Below are the code and all the weights of a small trained network. Each question names an input and a class and asks about switching units off, where a switched-off unit gives its printed mean instead of its output.

import numpy as np


def w(rows, s, z=0):
    codes = np.array(rows[::2]) - 128.0
    scale = np.full(codes.shape[1], s)
    scale[-1] = z or s
    return codes * scale


def f(y):
    return np.maximum(y, 0)


def log_softmax(a):
    a = a - a.max(-1, keepdims=True)
    return a - np.log(np.exp(a).sum(-1, keepdims=True))


def net(x, mask):
    res = np.array(x, float).reshape(1, 6) / 4 @ E
    y = f(res @ A[0][:, :-1].T + A[0][:, -1])
    res = res + np.where(mask, y, B[0][:, -1]) @ B[0][:, :-1]
    return log_softmax(res[-1] @ U[:, :-1].T + U[:, -1])


A, B = {}, {}
E = w([
[193,159,64,48,206,79,75,149],'x0',
[74,84,90,157,168,2,164,129],'x1',
[126,102,140,109,151,144,141,130],'x2',
[125,135,119,136,121,128,121,129],'x3',
[136,128,139,121,126,119,138,125],'x4',
[136,55,137,95,33,100,60,201],'x5',
],0.01)
A[0] = w([
[89,120,173,222,68,160,146,106,167],'n0',
[168,25,139,55,9,99,92,254,79],'n1',
[214,179,164,96,131,196,111,174,57],'n2',
[229,176,71,44,197,86,71,161,157],'n3',
[170,213,144,87,109,225,134,95,79],'n4',
[88,189,129,146,222,175,142,69,117],'n5',
[160,210,155,172,199,146,186,53,61],'n6',
[228,157,172,119,102,231,85,126,49],'n7',
[156,42,150,85,37,111,21,243,60],'n8',
[40,78,59,171,179,7,170,140,34],'n9',
[99,83,191,229,62,170,181,126,134],'n10',
[168,167,185,91,115,235,52,167,46],'n11',
[200,162,157,144,113,248,110,108,46],'n12',
[103,228,141,191,194,172,211,51,111],'n13',
[22,120,201,202,80,183,177,136,147],'n14',
[123,228,86,133,199,178,244,46,86],'n15',
[238,172,63,35,202,94,69,182,164],'n16',
[187,150,144,109,100,199,108,106,69],'n17',
[37,105,204,168,74,167,157,59,184],'n18',
[175,215,84,126,223,139,147,80,127],'n19',
[138,79,157,182,69,171,227,112,149],'n20',
[231,147,3,44,198,117,73,116,163],'n21',
[64,30,66,155,163,13,170,91,6],'n22',
],0.0069,0.0019)
B[0] = w([
[182,93,96,129,126,180,160,119,209],'n0',
[23,120,131,2,118,74,34,53,249],'n1',
[136,159,137,163,183,78,159,171,197],'n2',
[224,99,67,156,114,237,194,85,244],'n3',
[68,216,166,165,193,66,160,181,212],'n4',
[88,116,116,81,133,119,53,90,206],'n5',
[57,134,111,76,101,111,65,84,210],'n6',
[103,189,193,176,182,78,167,194,221],'n7',
[52,101,107,40,76,83,62,90,245],'n8',
[120,237,226,203,205,40,203,176,215],'n9',
[199,78,92,163,90,201,143,90,220],'n10',
[84,183,148,176,200,71,156,189,220],'n11',
[117,174,176,162,177,112,162,196,216],'n12',
[64,102,101,44,89,120,40,65,233],'n13',
[216,77,113,154,95,216,165,84,225],'n14',
[82,105,118,73,89,52,57,107,235],'n15',
[235,80,79,161,108,213,149,95,254],'n16',
[98,212,188,169,217,102,181,204,189],'n17',
[219,85,94,127,64,192,147,106,219],'n18',
[89,97,80,53,106,128,78,80,216],'n19',
[129,101,109,169,67,190,173,122,200],'n20',
[201,94,49,172,80,198,194,89,249],'n21',
[116,220,194,193,245,54,188,199,206],'n22',
],0.0068,0.01)
U = w([
[250,70,81,152,76,212,183,87,254],'0',
[19,107,115,30,85,105,15,79,126],'1',
[101,213,193,194,171,83,201,200,10],'2',
],0.011,0.00088)

Each question gives the input, the list of numbers given to net, and the class t.
The units are the neurons (one row each of A and B). Each row of codes is followed by its name. A weight is (code - 128) times the scale printed after its matrix; where a second scale follows, it is the last column's (A, B and U).
mask holds one flag per neuron, in row order. A switched-off neuron (its flag False) gives its mean, the last column of its row in B, instead of its output. The means were averaged over made-up inputs and are rounded, as every weight is.
A unit's drop is (log p(t) with every unit on - log p(t) with that unit switched off) / (log p(t) with every unit on - log p(t) with every unit switched off).
unit that matters most: the unit with the biggest drop
k most important neurons: the k neurons with the biggest drops, biggest first
drop of u: that unit's drop, to one decimal
input [7,-1,8,-2,5,6], class 0: 3 most important neurons	n16; n3; n21
input [-5,5,2,8,-1,5], class 0: 2 most important neurons	n14; n10
input [-7,0,-3,3,-6,-8], class 1: 3 most important neurons	n13; n15; n6
input [-6,-7,7,-5,-1,-5], class 2: unit that matters most	n4
input [7,5,-7,0,1,6], class 0: 3 most important neurons	n3; n16; n21
input [7,-1,2,-7,-7,7], class 0: 3 most important neurons	n16; n3; n21
input [-6,8,-3,-1,-3,6], class 2: 2 most important neurons	n22; n9
input [-8,7,7,2,5,-3], class 0: 3 most important neurons	n14; n18; n10
input [-1,0,8,2,-8,-2], class 1: 3 most important neurons	n3; n16; n21
input [7,-4,-6,4,8,7], class 0: drop of n6	0.3
input [2,-1,5,0,4,3], class 1: drop of n0	0.2
input [-3,-5,-3,1,0,4], class 2: drop of n15	0.1
